In the rows, 128 means zero.
Each row is followed by its class. Each block has new classes.
[109  93  67 115 121 146 142 115 132 123 139 102 120 108 102 179 139 135
 126 140 107 102 121 155 121 130 130 127 157 142 128 107 120 150 138 144
 113  99 126 152 119 133 153 120 152 104 127 146 133 132 115 188 112 146
 116 138 123] : B
[127 123 120 105 113 171 124 122 139 128 120 118 142 127 122 122  97 129
 137 142  84 136 106 133 130 151 109 122 169 104 135  90 112 137 165  98
 171 134 161 148 116  92 121 101 106 133 137 136 134 130 147 136 129 145
 127 163 126] : M
[104 143 104  75 113 164 130  98 145 116 134  99 136 108 114 137 121 132
 150 140  86 109 110 139 127 142 114 119 167 130 139  87 102 155 133 117
 161 108 150 146  83 108 141 119 127 135 137 144 116 144 141 164 121 159
 113 195 128] : M
[119 175 135 105  94 225 117 102 154 119 123 126  79 160 118 148 120 133
 156 150 117 113  99 128 140 101 127  95 104 129 109  90 100 146 118  94
 109 116 131 154  36 116 123 151 138 159 124 143 130 164 127 100 121 108
 122 197  34] : D
[143 145 135 125 106 191 118 123 138 118 115 140 104 151 125 129  98 131
 136 146 100 140 113 123 136 119 119 110 128 103 115  98 115 133 139 100
 121 152 145 147  98  99 106 126 119 148 118 132 144 141 147 107 135 119
 129 153  80] : K
[119 147 159  85 138  66 126 123 128 120 132 111 168 101 132 102 131 133
 131 106 118 127 142 137 129 154 100 142 156 123 158 135 127 126 122 140
 206 117 141 102 129 125 136 114 104 147 141 123  93 127 142 136 130 156
 126 160 192] : M
[126 188 183 114 100 175  97 126 136 110 119 121  80 176 124 144 130 137
 136 133 138 129 119 124 140 111 128 101  87 117 110 113 115 128 100 123
 113 123 117 133  54 120 122 151 135 188 116 135 111 151 135  81 128 113
 135 192  49] : D
[126 156 171 123 123 131 122 121 130 125 122 125 111 148 128 132 140 129
 139 117 149 127 128 132 130 115 131 122  93 133 131 139 126 122 112 125
 142 109 117 119  84 131 128 150 122 158 130 131  99 135 113  91 130 111
 132 157 100] : D
[124  86 124 104 149  22 136 141 110 124 137 100 188  73 120 135 133 132
 103 107 104 126 150 151 110 178 108 158 186 121 162 146 147 123 149 177
 201 106 137 115 184 133 158  95 123 117 139 122 100 107 138 193 119 178
 128 122 239] : M
[108 123 116 100 120 106 138 114 127 124 136 122 139 108 112 142 143 133
 133 117 123 113 131 145 118 141 124 132 144 140 142 130 129 140 128 147
 154  95 126 125 113 150 158 129 135 130 140 136 105 127 114 163 116 148
 120 152 153] : B
[108 149 112 100 106 188 134  94 141 123 129 118 108 144 117 138 136 127
 158 133 121 114 109 132 134 109 128 118 118 144 125 102 112 145 129  99
 128 108 135 139  68 120 143 142 132 126 136 142 122 139 103 121 122 122
 114 172  80] : B
[139 155 139 139 120 171 122 134 138 128 117 141 113 148 136 109 104 132
 128 143 114 136 121 110 137 124 126 112 124 117 110 112 111 130 119 104
 108 162 138 132 123 113  98 128 119 139 113 122 151 143 160 106 138 124
 132 140  96] : K
[106 125  96 112 101 207 137  97 146 129 128 120 110 142 113 145 126 129
 151 143 111 114 102 141 133 107 144 113 131 141 119  92 111 155 145  93
 129 102 140 152  73 109 141 134 136 124 138 151 130 137  99 131 116 113
 107 165  75] : B
[113 178 158 131 124  88 110 140 108  92 141 106  56 146 102 213 179 149
 111 113 170  94 151 136 112 107 145 115  74 155 103 169 133 126  41 215
  50  91  62 111  65 194 154 187 202 171 114 134  98 152 117 148 107 125
 132 171  75] : M
[105 132 103  94  94 225 128  90 152 126 123 107 111 137 110 147 116 131
 161 143  95 118  95 141 134 120 124 110 142 130 128  74 103 155 157  87
 156 107 150 159  62 101 138 120 122 134 139 154 126 143 110 134 118 130
 114 194  80] : M
[108 148  98  82 125 133 139 112 141 116 135 107 159  91 122 114 103 142
 138 140  80 112 126 136 127 161 111 119 195 122 141  95  99 147 127 126
 145 138 158 112 129 111 129 103 116 128 127 133 129 141 175 173 126 175
 116 172 167] : M
[124 177 182 115 142  38 111 148 112 103 142 122 119 125 132 137 167 132
 112  97 168 116 159 125 124 132 131 132  97 145 130 178 140 111  64 183
 117 112  92  87 114 178 146 158 150 163 125 118  89 134 135 125 128 138
 134 142 144] : D
[148 126 137 146 119 163 112 144 131 130 113 131 111 144 131 129  94 132
 115 150 105 142 114 114 133 128 121 115 128  98 108 110 123 119 143 115
 117 160 138 142 133 104  95 115 116 138 105 124 155 131 160 109 135 120
 141 129  98] : K
[140 151 140 135 113 165 109 134 124 108 124 120  77 154 113 172 127 142
 126 144 124 119 120 124 127 112 135 109 104 124 101 120 117 132  99 147
  75 126 111 142  85 134 123 143 161 160 111 139 136 145 141 114 120 122
 133 158  62] : M
[112 140 138  83 112 155 131 104 143 128 127 106 146 117 120 121 120 128
 154 126 100 125 112 141 134 141 114 123 158 122 143  95 108 147 150 105
 196 108 153 136  83 102 139 118 106 144 146 140 102 133 126 129 124 145
 121 190 129] : M
[118 227 172  87  94 212  96 109 152 101 118 123  74 165 121 134 108 139
 157 149 102 118 110 115 150 115 122  85 108 114  99  86  87 139  82 105
 106 139 130 130  23 107 106 151 132 196 111 140 116 172 169  87 135 127
 129 237  26] : D
[114 182 163  99 113 144 115 116 138 111 128 119 105 138 124 133 140 132
 143 125 142 112 130 123 138 117 128 115 107 132 122 126 112 132  95 129
 123 114 119 117  65 135 131 156 139 162 145 134 104 148 125 110 124 125
 126 172  87] : D
[135 123 109 146 131 141 128 147 128 125 127 139 126 119 131 124  99 124
 110 149 100 128 131 116 131 143 122 122 157 111 111 114 123 124 123 129
  93 160 137 125 168 112  99 107 127 119 112 111 162 130 173 146 136 139
 134 106 130] : K
[110 148 115  92 109 162 120 112 135 112 130  97 102 120 105 172 126 141
 138 140 100 105 116 144 119 197 117 110 144 129 121  99 106 150 114 140
 124 101 128 148  72 123 148 134 148 150 122 147 118 151 139 162 115 153
 121 193  89] : M
[ 99  97  75 106 119 131 146 102 131 128 140 102 134 107 102 164 148 132
 142 129 118 102 125 155 116 131 129 134 152 148 142 116 125 156 143 143
 139  82 130 148 110 138 165 132 145 100 146 143 118 131  91 182 108 145
 111 142 136] : B
[105 233 189  72  97 189 101  97 144 106 142 113  86 162 125 122 134 131
 168 127 123 115 113 120 147 110 119  98  93 129 120 101  88 136  84 108
 148 111 134 118   4 119 134 161 125 203 133 142  86 163 138  73 129 124
 125 246  53] : D
[101 100  61  95 104 197 144  92 146 124 135 100 118 115 103 168 120 131
 151 152  85 109 103 154 124 127 126 116 164 135 127  76 103 168 157 112
 131  95 151 163  93 110 148 115 141 108 136 155 136 139 112 182 112 152
 110 165 100] : M
[ 95 143  96  92 112 150 148  94 138 121 145 111 120 119 117 140 154 125
 158 126 132  99 120 139 128 115 133 120 140 163 133 112 113 153 117 122
 117  96 129 125  84 141 152 149 145 115 144 148 114 140  96 155 117 137
 105 165 111] : B
[153 132 145 143 112 187 103 145 135 128 104 131 103 154 125 131  83 134
 126 152  91 151 109 122 136 129 115 107 128  87 110  96 118 127 148 106
 120 157 143 150 111  93  95 107 109 155 103 127 155 132 160 103 132 116
 150 146  80] : K
[111 156 143 110 121 113 115 127 121 104 137 103  86 136 103 181 153 143
 125 122 146 104 134 138 119 118 130 120 103 138 122 135 134 136  86 173
 101  93 100 122  78 154 157 154 168 158 125 138 102 141 118 146 115 137
 130 174  93] : M
[110 148 112  87 107 171 126 106 143 120 132 102 117 124 110 155 126 132
 148 136  97 110 114 137 128 133 118 115 157 129 129  93 106 153 128 123
 142 104 147 143  77 116 142 124 134 140 131 147 114 142 134 154 118 151
 120 192 100] : M
[107 159 119  85 114 153 122 103 143 121 136 105 125 120 123 127 133 136
 150 132 110 112 119 134 130 127 123 113 143 149 134 108 106 147 112 117
 148 114 139 127  78 123 143 130 125 140 134 141 113 143 130 136 122 146
 120 181 117] : M
[124 147 144 116 116 149 107 135 137 113 126 110  97 138 107 165 123 140
 125 135 113 123 122 135 128 133 121 118 122 111 120 112 118 131 118 147
 124 115 118 140  86 125 134 131 140 162 118 137 117 145 143 130 117 134
 136 176  90] : M
[110 136 126  95 134  92 141 114 130 124 131 114 153 107 126 118 144 126
 144 116 131 117 135 136 127 133 123 137 145 142 148 136 129 125 126 136
 172 105 131 113 122 137 154 132 121 122 146 133 103 126 114 143 125 143
 115 144 165] : M
[ 89 110  52  97 101 195 149  86 142 123 137  94 107 115  93 187 136 139
 164 150  98  93 104 153 118 123 134 114 155 149 124  87 105 169 136 125
 105  85 139 160  81 128 160 129 158 104 138 157 135 144 106 190 111 144
 103 163  90] : B
[139 140 128 132 124 166 118 133 132 130 123 136 119 135 136 119 104 124
 129 144 110 135 121 118 139 128 126 118 132 116 116 110 102 126 127 111
 114 156 140 139 128 113 106 120 122 131 116 129 147 137 151 118 134 124
 132 131 106] : K
[102 165  85  88 126 147 146  98 143 122 141 120 139 107 132 107 136 126
 156 130 118 107 123 120 132 131 125 120 154 150 131 114 104 149 105 115
 127 121 142 117 103 129 133 136 127 122 138 138 121 145 133 146 127 149
 116 166 128] : M
[ 94 121  85  88 139 102 143 117 132 117 149 104 161  79 118 133 125 133
 131 130  92 105 131 138 120 158 117 134 186 136 145 114 113 148 125 144
 151 113 143 123 140 135 145 111 129 113 146 134 118 132 148 195 119 187
 116 152 179] : M
[147 132 149 145 133 120 114 154 116 128 120 137 132 130 141 107 106 129
 111 135 116 146 129 111 128 139 116 128 134 103 123 128 131 115 134 133
 126 161 133 126 151 113 101 112 115 138 111 115 141 128 164 109 139 129
 143 109 132] : K
[131 192 174 114 107 176  95 133 135 105 121 119  79 161 122 152 108 141
 129 141 112 127 126 118 140 121 118 100 103 109 100 108 104 139  90 129
 103 138 126 132  60 115 112 143 141 187 106 133 123 156 169 102 126 124
 139 199  50] : D
[ 88 188 100  62  98 215 142  72 160 120 137 114 114 132 124 117 132 122
 183 141 111  99 104 126 148 114 128  99 137 152 125  80  83 166 105  86
 133 114 150 128  37 114 138 147 128 138 140 153 116 162 129 126 124 142
 105 213  72] : M

Each row is followed by its class.
[104 109 131 136 113 134 123 154 134 144 119 141 132 137 135 154 131 133
 114 162 110 138 143 126 152 135 115 132 175 142 125 132 127 114 124 139
 116 160 138 136  97 100  90 136 143 189 104 134 141 166 149 114  95 148
 140  95 121] : Bb
[120 139 142 107 139 118 138 133 121 107 123  41 147  84 113 139 117 112
 128 155 118 148 140 118 118 120 108  98  90 140 150 138 123 115  87 163
 174 131 123 138 112 163 116 134 135 123 137 130 117 179 143  90 141 153
 149 135 168] : jd
[120 125 133 115 128 102 137 144 127 109 116 148 137 115 130 115 123 100
 132 122 128 166 128 124 113 127  97 116 122 144 136 139 130 115  95 135
 154 162 119 140 130 130 137 110 131 102 111  97 139 149 133 102 118 146
 137 105 146] : Ft
[103 114 148 102 119 140 132 162 130 135 117 151 134 126 132 135 128 164
 123 153 118 114 148 104 155 107 128 114 122 138 150 149 139 124 114 153
 147 144 133 110 108 118  92 139 122 168 110 119 128 138 130 115 117 159
 144 104 127] : jd
[ 92 126 148 145 125  96 150 140 149 135 100 143 141 155 129 147 106 140
 146 120 141 154 150 133 184 137 147 145 120 129 148 141 137 136 136 172
  90 167 117 125 109 118 134 116 138 158 105 121 142 124 125 106  94 162
 153  96 123] : gg
[150 127 131 144 116 104 118 104 140 132 101 111 119 128 104 154 104 139
 140 149 108 159 142 142 137 158 127 133 148 128 116 122 121 135 136 155
  95 153 133 146 113 127 126 115 153 171 125 138 145 141 132 105 134 129
 120 131 127] : Bb
[147 168 143 157 137  93 125  87 125 116 113 115 127 120 117 116 114 135
 169 114 138 168 123 126 108 152 135 135 100 125 120 113 127 127 144 147
 110 125 110 147 135 148 166  94 137  96 116 126 132 125 125 113 145 114
 139 153 158] : Bb
[125 132 126 135 125 107 124 129 129 117 107 137 123 139 144 121 113 159
 138 115 144 168 140 145 124 139 114 144 138 146 122 128 121 131 122 140
 118 138 127 137 122  99 131 106 134 114 128 131 142 145 129 107 103 132
 142 107 132] : Bb
[152 140 125 138 130 138 125  87 128 148 123 107 113 153 125 118 126 125
 137 114 137 118 124 125 124 139 135 135 133 114 127 114 124 132 155 111
 110 115 132 129 146 139 159 123 119 110 137 222 121 106 115 139 144  98
 121 149 128] : cm
[119 128 143 147 120  94 125 140 129 120 110 155 138 157 150 151 104 136
 157 139 137 161 149 127 157 138 131 142 121 138 143 147 151 141 123 182
  99 181 118 134 101 115 125 100 147 165  98 103 150 130 133  95  80 167
 161  93 130] : Ft
[116 131 141 122 135 110 122 115 142 123 102 143 141 165 134 123 115 143
 155  99 161 129 136 138 136 129 165 137  92 118 134 123 158 138 139 144
  87 136 118 115 133 130 145 119 131 106 112 110 133 107 115 131 112 129
 127 121 134] : gg
[ 95 133 144 122 129 107 137 145 121 117 105 140 150 158 141 126 117 145
 151  99 158 148 140 105 141 115 179 127  89 155 156 153 152 133 115 165
 118 144 105 111 113 132 139 126 125 114 111  97 146 124 119 121 100 160
 142  81 144] : gg
[116 126 152 142 139 113 125 124 137 129 112 131 140 124 130 145 121 144
 145 115 140 124 141 126 112 157 162 131  99 114 143 137 145 142 144 158
 104 149 124 126 123 154 134 120 134 154 114 129 111 103 120 116 121 140
 135 110 129] : lz
[152 127 113 136 134 151 117 123 126 125 142 112 115 103 118 125 125 119
 102 133 117 110 118 126 115 122 114 126 144 122 109 111 124 130 139 104
 123 106 134 118 132 132 123 135 123 118 152 138 106 128 150 141 159 102
 120 155 121] : fs
[126 128 138 146 121  75 129 147 127 114 104 131 126 149 133 119 108 132
 153 104 129 203 147 138 122 141 106 134 127 134 133 116 116 147 112 148
 120 163 100 139 115  96 159  86 122 111 129 117 159 146 132 134  82 143
 114  90 127] : Ft
[126 128 138 125 117  96 130 130 138 118 105 122 120 122 116 135 116 128
 141 123 123 167 137 125 132 146 133 140 133 134 124 123 120 125 126 154
 113 150 114 138 114 126 138 113 130 132 123 118 146 136 124 112 121 152
 135 129 148] : Bb
[111 124 137 124 128 130 141 140 123 124 137 151 141 147 141 134 131 132
 132 107 153 109 131 107 141 103 152 123 102 129 153 136 140 125 119 132
 135 129 129 118 129 136 130 157 123 123 120 108 123 116 115 124 117 145
 125 114 157] : lz
[ 97 131 135 118 133 116 146 163 124 123 128 152 152 118 132 125 126 131
 168 112 143 128 139  97 108 102 150 114  79 135 155 149 143 118 104 160
 152 138 127  97 120 136 115 129 126 130 122 107 112 125 124 122 119 155
 139 113 153] : gg
[121 126 123 133 132 191 116 118 117 153 152 137 129 149 145 138 129 123
 116 144 139  43 123 110 146 119 167 135 116 120 103 141 144 132 158  98
 121 119 161 115 139 128 108 175 100 144 134 139 114  85 121 171 146 120
 120 141 112] : cm
[109 134 150 127 117  94 133 131 147 128 100 134 136 137 125 149 108 132
 155 119 130 153 164 133 156 142 145 131 109 136 142 148 128 137 124 174
 113 165 124 132 108 124 145 122 148 166 102 128 139 126 135 109  99 159
 149 103 130] : gg
[119 136 139 133 143  84 133 131 126 106 114 125 136 131 138 116 114 150
 157 106 135 180 128 130 117 141 120 134 107 146 132 125 138 126 101 142
 126 133 107 134 122 123 168  93 127  90 123 118 148 139 129 110 105 134
 128 116 141] : lz
[132 145 130 138 131  84 128 131 130 106 112 113 132 127 105 113 103 127
 164  95 122 214 122 130 105 127  96 144 118 140 121 113 110 126 108 144
 121 133 108 150 123 115 192  88 133  79 132 128 150 160 119 104 107 125
 137 121 138] : Bb
